Below are the code and all the weights of a small trained network. Each question names an input and a class and asks about switching units off, where a switched-off unit gives its printed mean instead of its output.

import numpy as np


def w(rows, s, z=0):
    codes = np.array(rows[::2]) - 128.0
    scale = np.full(codes.shape[1], s)
    scale[-1] = z or s
    return codes * scale


def norm(h):
    return h / np.sqrt((h * h).mean(-1, keepdims=True) + 1e-5)


def f(y):
    return np.maximum(y, 0)


def log_softmax(a):
    a = a - a.max(-1, keepdims=True)
    return a - np.log(np.exp(a).sum(-1, keepdims=True))


def net(x, mask):
    res = np.array(x, float).reshape(1, 5) / 4 @ E
    u = 0
    for l in range(3):
        y = f(norm(res) @ A[l][:, :-1].T + A[l][:, -1])
        res = res + np.where(mask[u : u + 11], y, B[l][:, -1]) @ B[l][:, :-1]
        u += 11
    return log_softmax(norm(res)[-1] @ U[:, :-1].T + U[:, -1])


A, B = {}, {}
E = w([
[1,143,120,88],'x0',
[159,110,158,32],'x1',
[118,109,145,143],'x2',
[127,217,208,117],'x3',
[128,127,129,130],'x4',
],0.0068)
A[0] = w([
[178,180,206,33,4],'L0N0',
[98,61,109,158,127],'L0N1',
[221,113,136,70,43],'L0N2',
[183,72,63,30,58],'L0N3',
[140,2,145,69,7],'L0N4',
[216,42,113,158,152],'L0N5',
[128,206,75,74,157],'L0N6',
[84,83,143,51,6],'L0N7',
[139,165,39,154,137],'L0N8',
[27,20,149,95,104],'L0N9',
[91,125,129,60,12],'L0N10',
],0.0059,0.0035)
B[0] = w([
[156,198,254,142,200],'L0N0',
[168,102,99,144,194],'L0N1',
[172,41,190,129,182],'L0N2',
[142,32,105,132,194],'L0N3',
[189,99,88,81,170],'L0N4',
[215,76,204,124,251],'L0N5',
[80,74,141,198,183],'L0N6',
[156,177,121,89,155],'L0N7',
[165,50,167,200,189],'L0N8',
[163,213,25,105,222],'L0N9',
[101,191,100,24,145],'L0N10',
],0.0043,0.0033)
A[1] = w([
[117,94,136,155,103],'L1N0',
[138,104,160,41,155],'L1N1',
[143,121,183,148,67],'L1N2',
[181,105,109,97,124],'L1N3',
[98,96,47,152,14],'L1N4',
[131,109,93,6,2],'L1N5',
[109,176,83,117,135],'L1N6',
[119,198,134,114,139],'L1N7',
[84,94,96,65,31],'L1N8',
[110,139,162,175,157],'L1N9',
[100,80,179,134,96],'L1N10',
],0.012,0.0049)
B[1] = w([
[143,150,84,100,162],'L1N0',
[128,93,131,46,253],'L1N1',
[150,175,104,145,186],'L1N2',
[64,145,103,168,224],'L1N3',
[6,112,50,85,197],'L1N4',
[163,195,1,122,195],'L1N5',
[113,53,153,165,188],'L1N6',
[87,128,163,111,213],'L1N7',
[236,202,40,179,176],'L1N8',
[113,145,121,72,232],'L1N9',
[105,134,109,160,146],'L1N10',
],0.0085,0.0042)
A[2] = w([
[163,204,254,108,172],'L2N0',
[206,24,46,172,106],'L2N1',
[46,179,144,60,10],'L2N2',
[176,163,37,28,185],'L2N3',
[49,91,203,178,13],'L2N4',
[157,60,43,178,1],'L2N5',
[94,114,130,170,168],'L2N6',
[70,144,151,190,94],'L2N7',
[177,221,143,193,99],'L2N8',
[173,73,205,84,44],'L2N9',
[235,13,108,122,26],'L2N10',
],0.0087,0.005)
B[2] = w([
[165,78,61,164,254],'L2N0',
[100,224,189,108,243],'L2N1',
[119,135,166,124,165],'L2N2',
[148,96,184,132,238],'L2N3',
[154,180,159,142,145],'L2N4',
[156,144,208,146,179],'L2N5',
[178,180,183,156,175],'L2N6',
[195,125,113,140,161],'L2N7',
[89,29,89,175,175],'L2N8',
[196,107,123,111,164],'L2N9',
[2,151,128,70,195],'L2N10',
],0.009,0.0061)
U = w([
[88,227,205,187,161],'0',
[100,112,195,8,243],'1',
[166,60,96,223,174],'2',
[251,56,160,104,69],'3',
[28,115,48,167,3],'4',
[167,154,20,61,98],'5',
],0.021,0.0026)

Each question gives the input, the list of numbers given to net, and the class t.
The units are the neurons (one row each of A and B). Each row of codes is followed by its name. A weight is (code - 128) times the scale printed after its matrix; where a second scale follows, it is the last column's (A, B and U).
mask holds one flag per neuron, layer by layer. A switched-off neuron (its flag False) gives its mean, the last column of its row in B, instead of its output. The means were averaged over made-up inputs and are rounded, as every weight is.
A unit's drop is (log p(t) with every unit on - log p(t) with that unit switched off) / (log p(t) with every unit on - log p(t) with every unit switched off).
The circuit of an input: a set's keep is (log p(t) with only the set's units on - log p(t) with every unit switched off) / (log p(t) with every unit on - log p(t) with every unit switched off). Starting from the 12 units with the biggest drops (on a tie, the unit counted first), units are removed one at a time, each time the one whose removal leaves the highest keep (on an exact tie, the one counted first), for as long as the keep stays at least 0.8.
units of the circuit, in order: the units of the circuit, biggest drop first
most important unit: the unit with the biggest drop
top k neurons: the k neurons with the biggest drops, biggest first
k most important neurons of layer l: the k neurons of layer l with the biggest drops, biggest first
drop when u is switched off: that unit's drop, to one decimal
input [-3,5,4,0,8], class 1: top 2 neurons -> [L2N10, L0N3]
input [-7,-3,7,4,0], class 2: most important unit -> L2N8
input [-2,-7,2,-8,-4], class 0: top 2 neurons -> [L2N1, L2N5]
input [-1,-6,-1,-8,0], class 0: units of the circuit, in order -> [L2N1, L2N5]
input [-1,-4,-7,8,-8], class 2: top 2 neurons -> [L2N0, L2N1]
input [5,3,6,-1,-2], class 5: top 2 neurons -> [L1N5, L1N8]
input [5,3,-6,-2,6], class 5: 2 most important neurons of layer 1 -> [L1N5, L1N8]
input [6,3,-2,0,7], class 5: top 2 neurons -> [L1N5, L1N8]
input [0,-8,-4,-4,-3], class 0: top 2 neurons -> [L2N0, L0N8]
input [-8,-7,3,-1,4], class 0: 2 most important neurons of layer 2 -> [L2N1, L2N0]
input [0,-8,-4,6,4], class 2: 2 most important neurons of layer 1 -> [L1N4, L1N3]
input [0,4,8,2,-8], class 3: top 2 neurons -> [L0N0, L2N0]
input [7,7,7,-1,-2], class 5: drop when L1N8 is switched off -> 0.2
input [4,7,7,-5,-5], class 5: most important unit -> L1N5
input [3,8,3,-4,-7], class 5: drop when L1N5 is switched off -> 0.5
input [4,8,-3,-8,-7], class 5: drop when L1N5 is switched off -> 0.5
input [8,2,-7,-6,-8], class 5: 2 most important neurons of layer 1 -> [L1N8, L1N5]
input [6,1,-3,-3,-7], class 5: 3 most important neurons of layer 1 -> [L1N8, L1N5, L1N3]
